Each row is followed by roughly how far along a hidden order it lies, from 0 to 15. A new part has a new order.
[ 13  30 -10  -9  -6   1  10  -5   1   7   2  -2 -12 -12   3  42  13]
6
[  2  43 -27  -9  -2   4   8  -3   0   5  -4   0  -6  37  83  21  -2]
8
[ -1  51  -6  -4  -7  -1 -15  -9  -3   3   4  19   5  38  52   5   2]
2
[  5  52   3  -3  -6   0 -25  -9  -5   3   3  16   4  34  39  17   9]
0
[  4  51  -7  -8  -7  -1 -11  -5   0   6   6  19   2  20  -1 -28  -6]
4
[ -2  39 -28  -4   2   6  12  -6  -8 -14   6  33   5   2 -12   6  14]
10
[ 27   2 -16  -7  -1   1  10   4   1 -14  -6   4  15  16 -39 -36  -1]
9
[ -4  62 -12  -6  -7   1  -8  -7  -1   5   5  22   4  37  54 -26  -4]
3
[  5  33 -32  -8   1   6  10  -2   0  -4  -6   8   7  45  36 -34 -10]
9
[  6  19 -27   2   4   5 -13  -8   3  12  -7  -2  11  34 -47 -32  17]
13
[ -5  35 -31   3   6   8 -12 -14   1  16  -4   7  10  64 -16 -36  18]
13
[ -4  29 -27   3   4   5 -20  -3   2 -14  -2  30   2 -12  58  39 -13]
15
[ -5  40 -42   0   3  10   1 -13  -6  16   8   3  -9  53  89 -21 -10]
12
[  1  23 -26   3   5   7 -23  -6   4  -3  -6  21  10   2 -26  58   4]
14
[-15  79 -13   0  -4   2 -25 -13  -6   3   6  24   1  55  40  19  10]
0
[ -1  19 -21   3   5   3 -21  -1  -4 -15   7  31 -15  18 100 -32  -2]
15
[  7  37 -23  -9  -6   2   3  -4   1   9   5   4 -12  -9  25  23  15]
6
[  4  23 -34   2   4   7   4 -11  -2  23   1  -6  -1  49  50 -56  -3]
13
[ -2  20 -27   4   6   5 -25  -4   2 -16  -2  28  -1  -6  75  25 -10]
15
[ -3  59  -9  -4  -6   0 -17  -8  -4   4   6  20   2  39  67   8   4]
2
